Here is a tiny trained network, its code and every weight. The questions are about switching its units off for an input and a class, where a switched-off unit gives its printed mean instead of its output.

import numpy as np


def w(rows, s, z=0):
    codes = np.array(rows[::2]) - 128.0
    scale = np.full(codes.shape[1], s)
    scale[-1] = z or s
    return codes * scale


def f(y):
    return y / 2 * (1 + np.tanh(0.7978845608 * (y + 0.044715 * y**3)))


def log_softmax(a):
    a = a - a.max(-1, keepdims=True)
    return a - np.log(np.exp(a).sum(-1, keepdims=True))


def net(x, mask):
    res = np.array(x, float).reshape(1, 5) / 4 @ E
    y = f(res @ A[0][:, :-1].T + A[0][:, -1])
    res = res + np.where(mask, y, B[0][:, -1]) @ B[0][:, :-1]
    return log_softmax(res[-1] @ U[:, :-1].T + U[:, -1])


A, B = {}, {}
E = w([
[245,89,189,65,136],'x0',
[120,141,135,112,135],'x1',
[197,226,98,150,170],'x2',
[131,123,125,134,126],'x3',
[129,105,41,71,78],'x4',
],0.012)
A[0] = w([
[110,136,16,69,82,1],'n0',
[207,113,172,101,134,128],'n1',
[49,182,93,177,124,69],'n2',
[128,121,136,156,153,6],'n3',
[21,54,185,117,82,198],'n4',
[167,202,106,194,132,163],'n5',
[90,152,247,238,159,22],'n6',
[172,248,52,150,142,163],'n7',
[52,169,79,199,143,94],'n8',
],0.014,0.0018)
B[0] = w([
[120,190,41,81,78,211],'n0',
[163,127,197,129,76,222],'n1',
[184,107,196,120,87,222],'n2',
[116,140,123,120,110,132],'n3',
[89,101,139,200,242,251],'n4',
[91,76,118,134,194,199],'n5',
[110,180,3,75,69,229],'n6',
[58,95,132,195,198,240],'n7',
[212,126,212,92,88,231],'n8',
],0.017,0.014)
U = w([
[81,113,178,194,191,194],'0',
[190,131,253,113,84,2],'1',
[107,176,72,82,91,172],'2',
],0.015,0.00094)

Each question gives the input, the list of numbers given to net, and the class t.
The units are the neurons (one row each of A and B). Each row of codes is followed by its name. A weight is (code - 128) times the scale printed after its matrix; where a second scale follows, it is the last column's (A, B and U).
mask holds one flag per neuron, in row order. A switched-off neuron (its flag False) gives its mean, the last column of its row in B, instead of its output. The means were averaged over made-up inputs and are rounded, as every weight is.
A unit's drop is (log p(t) with every unit on - log p(t) with that unit switched off) / (log p(t) with every unit on - log p(t) with every unit switched off).
most important unit: the unit with the biggest drop
k most important neurons: the k neurons with the biggest drops, biggest first
drop of u: that unit's drop, to one decimal
input [-8,8,0,-8,-5], class 1: most important unit => n8
input [5,-4,4,-1,6], class 2: 3 most important neurons => (n8, n4, n2)
input [6,5,-4,-1,7], class 2: 2 most important neurons => (n0, n8)
input [-4,-5,3,2,-3], class 1: 4 most important neurons => (n8, n4, n2, n0)
input [-7,2,0,8,-6], class 1: 2 most important neurons => (n8, n2)
input [4,8,-5,3,-5], class 0: 3 most important neurons => (n4, n0, n8)
input [-8,3,5,-7,-1], class 1: 2 most important neurons => (n8, n2)
input [-5,0,-2,-3,4], class 1: 2 most important neurons => (n6, n8)
input [6,6,-6,1,-7], class 2: 3 most important neurons => (n6, n7, n8)
input [8,2,-8,-3,4], class 0: 2 most important neurons => (n4, n8)
input [6,-6,-3,5,7], class 2: 2 most important neurons => (n0, n8)
input [-6,2,-1,-8,-7], class 2: 2 most important neurons => (n6, n1)
input [4,3,4,0,0], class 0: 3 most important neurons => (n8, n2, n7)
input [-8,2,-5,2,-1], class 1: most important unit => n8
input [-2,-6,-1,-5,-4], class 2: drop of n6 => 0.6
input [-8,-7,-3,4,8], class 1: drop of n6 => 0.6
input [-5,3,-1,-6,5], class 1: drop of n8 => 1.1
